Below are the code and all the weights of a small trained network. Each question names an input and a class and asks about switching units off, where a switched-off unit gives its printed mean instead of its output.

import numpy as np


def w(rows, s, z=0):
    codes = np.array(rows[::2]) - 128.0
    scale = np.full(codes.shape[1], s)
    scale[-1] = z or s
    return codes * scale


def f(y):
    return y / 2 * (1 + np.tanh(0.7978845608 * (y + 0.044715 * y**3)))


def log_softmax(a):
    a = a - a.max(-1, keepdims=True)
    return a - np.log(np.exp(a).sum(-1, keepdims=True))


def net(x, mask):
    res = np.array(x, float).reshape(1, 5) / 4 @ E
    y = f(res @ A[0][:, :-1].T + A[0][:, -1])
    res = res + np.where(mask, y, B[0][:, -1]) @ B[0][:, :-1]
    return log_softmax(res[-1] @ U[:, :-1].T + U[:, -1])


A, B = {}, {}
E = w([
[189,129,102,237,129,9,132,42,245],'x0',
[81,134,38,108,103,213,2,14,164],'x1',
[210,126,89,82,106,46,104,60,6],'x2',
[59,128,195,12,130,104,229,15,177],'x3',
[189,144,67,6,123,74,74,208,227],'x4',
],0.0031)
A[0] = w([
[99,135,135,61,129,189,126,168,65,129],'neuron 1',
[103,127,153,59,130,117,183,63,152,66],'neuron 2',
[141,137,118,194,127,53,126,80,191,69],'neuron 3',
[104,124,152,57,129,118,186,61,154,73],'neuron 4',
[105,126,94,110,122,186,56,56,151,17],'neuron 5',
[96,121,163,216,129,165,154,67,58,96],'neuron 6',
[128,128,128,128,128,128,128,128,128,128],'neuron 7',
[140,137,118,193,127,54,126,81,190,66],'neuron 8',
[100,135,135,62,128,188,126,168,67,128],'neuron 9',
[104,125,153,58,129,117,185,62,153,69],'neuron 10',
[136,133,120,176,133,72,124,94,171,54],'neuron 11',
[104,125,101,114,114,171,64,70,144,1],'neuron 12',
[100,121,162,205,130,158,150,75,67,89],'neuron 13',
[105,126,139,140,142,151,131,143,159,12],'neuron 14',
[152,127,109,44,127,88,84,179,191,106],'neuron 15',
[130,127,127,130,128,129,128,129,128,119],'neuron 16',
[128,128,128,128,128,128,128,128,128,128],'neuron 17',
[75,134,155,178,132,222,152,184,242,33],'neuron 18',
[101,135,135,63,128,188,126,167,68,126],'neuron 19',
[105,126,94,110,123,186,56,55,151,19],'neuron 20',
[187,133,103,84,123,57,93,57,2,31],'neuron 21',
[179,123,91,226,128,137,42,209,86,75],'neuron 22',
[153,127,112,37,128,82,77,184,196,113],'neuron 23',
[142,122,169,140,126,52,240,226,107,106],'neuron 24',
],0.0098,0.00076)
B[0] = w([
[181,88,135,161,126,157,121,123,194,201],'neuron 1',
[70,148,126,150,122,170,76,160,118,192],'neuron 2',
[187,80,139,152,125,173,122,133,189,208],'neuron 3',
[67,149,125,151,122,173,74,161,117,196],'neuron 4',
[189,147,149,141,144,87,105,129,59,200],'neuron 5',
[119,152,97,105,126,159,239,111,110,198],'neuron 6',
[128,128,128,128,128,128,128,128,128,128],'neuron 7',
[186,81,139,151,125,172,122,133,187,205],'neuron 8',
[180,89,135,160,127,156,121,123,192,199],'neuron 9',
[68,148,126,151,122,172,75,160,117,194],'neuron 10',
[163,97,138,141,127,154,124,130,165,172],'neuron 11',
[173,142,146,138,141,98,109,129,78,179],'neuron 12',
[120,149,103,109,127,154,218,114,113,184],'neuron 13',
[121,122,124,111,125,102,126,127,136,126],'neuron 14',
[110,146,113,123,128,157,226,102,101,200],'neuron 15',
[126,129,129,127,128,129,127,127,128,127],'neuron 16',
[128,128,128,128,128,128,128,128,128,128],'neuron 17',
[81,98,114,51,116,7,118,127,174,205],'neuron 18',
[179,89,136,159,127,155,121,123,191,197],'neuron 19',
[189,147,149,142,144,87,105,129,59,201],'neuron 20',
[72,97,125,56,121,6,123,141,197,250],'neuron 21',
[6,167,143,150,120,209,44,163,116,253],'neuron 22',
[108,147,110,123,128,160,239,99,98,210],'neuron 23',
[218,162,141,142,148,73,65,102,19,240],'neuron 24',
],0.021,0.0044)
U = w([
[204,43,153,184,121,184,118,124,216,206],'0',
[27,180,133,162,110,194,56,189,106,127],'1',
[210,173,165,143,177,66,96,102,22,69],'2',
[109,159,68,99,124,166,254,75,106,229],'3',
[80,87,112,30,109,18,112,138,185,3],'4',
],0.0074,0.00044)

Each question gives the input, the list of numbers given to net, and the class t.
The units are the neurons (one row each of A and B). Each row of codes is followed by its name. A weight is (code - 128) times the scale printed after its matrix; where a second scale follows, it is the last column's (A, B and U).
mask holds one flag per neuron, in row order. A switched-off neuron (its flag False) gives its mean, the last column of its row in B, instead of its output. The means were averaged over made-up inputs and are rounded, as every weight is.
A unit's drop is (log p(t) with every unit on - log p(t) with that unit switched off) / (log p(t) with every unit on - log p(t) with every unit switched off).
The circuit of an input: a set's keep is (log p(t) with only the set's units on - log p(t) with every unit switched off) / (log p(t) with every unit on - log p(t) with every unit switched off). Starting from the 12 units with the biggest drops (on a tie, the unit counted first), units are removed one at a time, each time the one whose removal leaves the highest keep (on an exact tie, the one counted first), for as long as the keep stays at least 0.8.
units of the circuit, in order: the units of the circuit, biggest drop first
top k neurons: the k neurons with the biggest drops, biggest first
drop of u: that unit's drop, to one decimal
input [6,-1,-1,-1,7], class 3: units of the circuit, in order	(neuron 23)
input [-5,5,5,0,-8], class 3: top 2 neurons	(neuron 6; neuron 13)
input [-6,-7,2,6,6], class 2: top 2 neurons	(neuron 24; neuron 22)
input [3,0,8,1,-6], class 4: top 3 neurons	(neuron 21; neuron 23; neuron 15)
input [-7,-7,4,8,4], class 1: top 3 neurons	(neuron 4; neuron 10; neuron 2)
input [5,-7,-2,6,2], class 2: top 2 neurons	(neuron 24; neuron 22)
input [2,-3,7,4,-6], class 4: top 2 neurons	(neuron 21; neuron 23)
input [-7,-3,7,-4,5], class 0: top 2 neurons	(neuron 1; neuron 9)
input [0,5,7,2,-2], class 4: top 2 neurons	(neuron 21; neuron 24)
input [-5,-4,7,-4,-8], class 3: top 2 neurons	(neuron 6; neuron 13)
input [2,-3,-3,-4,5], class 3: units of the circuit, in order	(neuron 23; neuron 15)
input [-3,-1,5,1,6], class 3: top 3 neurons	(neuron 23; neuron 15; neuron 18)
input [3,6,0,7,-5], class 1: top 2 neurons	(neuron 4; neuron 10)
input [3,5,-5,7,7], class 1: units of the circuit, in order	(neuron 4)
input [-3,6,-8,-1,-5], class 4: top 2 neurons	(neuron 18; neuron 24)
input [-4,7,0,-7,8], class 3: top 3 neurons	(neuron 23; neuron 15; neuron 24)
input [-5,0,5,2,4], class 0: drop of neuron 13	0.1
input [1,1,-6,0,6], class 3: drop of neuron 21	0.6
input [-7,4,-4,7,1], class 0: drop of neuron 1	1.6
input [2,-6,1,-2,1], class 2: units of the circuit, in order	(neuron 24)
